Below are the code and all the weights of a small trained network. Each question names an input and a target symbol and asks about switching units off, where a switched-off unit gives its printed mean instead of its output.

import numpy as np


def w(rows, s, z=0):
    codes = np.array(rows[::2]) - 128.0
    scale = np.full(codes.shape[1], s)
    scale[-1] = z or s
    return codes * scale


def f(y):
    return np.maximum(y, 0)


def softmax(a):
    e = np.exp(a - a.max(-1, keepdims=True))
    return e / e.sum(-1, keepdims=True)


def log_softmax(a):
    a = a - a.max(-1, keepdims=True)
    return a - np.log(np.exp(a).sum(-1, keepdims=True))


def net(x, mask):
    ids = ['ΓΘΨβελ'.index(c) for c in x.split()]
    T = len(ids)
    res = E[ids] + P[:T]
    r = res
    for j in range(2):
        rows = slice(3 * j, 3 * j + 3)
        q, k, v = (r @ M[0][rows].T for M in (Q, K, V))
        z = softmax(np.where(np.tri(T) > 0, q @ k.T / 3**0.5, -1e9)) @ v
        o = O[0][rows]
        res = res + np.where(mask[j], z, o[:, -1]) @ o[:, :-1]
    y = f(res @ A[0][:, :-1].T + A[0][:, -1])
    res = res + np.where(mask[2:10], y, B[0][:, -1]) @ B[0][:, :-1]
    return log_softmax(res[-1] @ U[:, :-1].T + U[:, -1])


Q, K, V, O, A, B = {}, {}, {}, {}, {}, {}
E = w([
[88,159,253],'Γ',
[131,156,115],'Θ',
[134,153,141],'Ψ',
[204,163,35],'β',
[69,133,99],'ε',
[125,142,124],'λ',
],0.021)
P = w([
[78,250,143],'0',
[131,136,62],'1',
[161,183,109],'2',
[113,132,133],'3',
[134,146,149],'4',
[154,137,130],'5',
[115,158,170],'6',
[161,133,122],'7',
[109,209,145],'8',
],0.012)
Q[0] = w([
[110,88,93],'head 0',
[110,183,203],'head 0',
[169,85,33],'head 0',
[78,255,104],'head 1',
[153,83,37],'head 1',
[58,81,92],'head 1',
],0.0088)
K[0] = w([
[65,144,127],'head 0',
[84,113,99],'head 0',
[171,82,109],'head 0',
[97,247,135],'head 1',
[142,126,138],'head 1',
[109,68,120],'head 1',
],0.015)
V[0] = w([
[248,128,99],'head 0',
[108,150,164],'head 0',
[185,155,180],'head 0',
[200,158,130],'head 1',
[55,88,190],'head 1',
[179,118,69],'head 1',
],0.015)
O[0] = w([
[102,110,238,53],'head 0',
[152,93,177,205],'head 0',
[179,119,173,192],'head 0',
[64,192,254,147],'head 1',
[158,164,80,158],'head 1',
[21,129,89,2],'head 1',
],0.0078,0.01)
A[0] = w([
[251,84,88,173],'neuron 0',
[49,85,200,115],'neuron 1',
[88,122,1,220],'neuron 2',
[36,181,150,254],'neuron 3',
[208,156,188,212],'neuron 4',
[175,200,83,172],'neuron 5',
[38,107,145,135],'neuron 6',
[94,234,117,114],'neuron 7',
],0.0099,0.004)
B[0] = w([
[39,253,196,220],'neuron 0',
[110,207,121,161],'neuron 1',
[155,190,128,141],'neuron 2',
[171,40,158,171],'neuron 3',
[42,36,109,252],'neuron 4',
[192,85,142,200],'neuron 5',
[152,156,150,146],'neuron 6',
[36,48,103,155],'neuron 7',
],0.0064,0.019)
U = w([
[254,137,201,101],'Γ',
[137,54,119,253],'Θ',
[164,66,132,111],'Ψ',
[30,125,130,32],'β',
[124,129,102,138],'ε',
[172,67,126,135],'λ',
],0.0073,0.0039)

Each question gives the input, a string of symbols that net reads in full, and the target symbol t.
The units are the heads (3 rows each of Q, K, V and O) and the neurons (one row each of A and B). Each row of codes is followed by its name. A weight is (code - 128) times the scale printed after its matrix; where a second scale follows, it is the last column's (O, A, B and U).
mask holds one flag per unit, heads first, then neurons. A switched-off unit (its flag False) gives its mean, the last column of its rows in O or B, instead of its output. The means were averaged over made-up inputs and are rounded, as every weight is.
A unit's drop is (log p(t) with every unit on - log p(t) with that unit switched off) / (log p(t) with every unit on - log p(t) with every unit switched off).
The circuit of an input: a set's keep is (log p(t) with only the set's units on - log p(t) with every unit switched off) / (log p(t) with every unit on - log p(t) with every unit switched off). Starting from all 10 units, units are removed one at a time, each time the one whose removal leaves the highest keep (on an exact tie, the one counted first), for as long as the keep stays at least 0.8.
circuit, biggest first: the units of the circuit, biggest drop first
most important unit: the unit with the biggest drop
top k neurons: the k neurons with the biggest drops, biggest first
which heads matter: for each layer, one digit per head in row order, 1 if its drop is at least 0.15 and else 0, layers parted by /
drop when u is switched off: that unit's drop, to one decimal
input β Γ β, target β: which heads matter : 11
input β Θ λ, target β: circuit, biggest first : [head 1]
input Θ β ε Γ Γ Γ λ β Γ, target Θ: circuit, biggest first : [neuron 0; neuron 4; neuron 7]
input β Ψ Θ β Γ Θ, target β: which heads matter : 11
input Γ Γ ε Θ, target Γ: circuit, biggest first : [head 1; neuron 7]
input Γ λ Γ Θ Θ ε, target Γ: which heads matter : 01
input Γ Γ Γ Θ, target Γ: which heads matter : 01
input Θ λ β Γ λ Γ Ψ λ Γ, target Θ: which heads matter : 00
input Γ Γ λ, target Γ: top 3 neurons : [neuron 5; neuron 0; neuron 7]
input β Γ Ψ, target β: top 3 neurons : [neuron 5; neuron 1; neuron 7]
input β β Γ β, target β: top 2 neurons : [neuron 5; neuron 1]
input β Γ Γ, target β: drop when head 1 is switched off : 1.2
input β β Θ Ψ Θ Γ λ Θ Θ, target β: drop when head 0 is switched off : 0.2
input β Θ Θ Θ Γ, target β: most important unit : head 1
input Γ Γ Γ ε, target Γ: drop when neuron 1 is switched off : 0.0
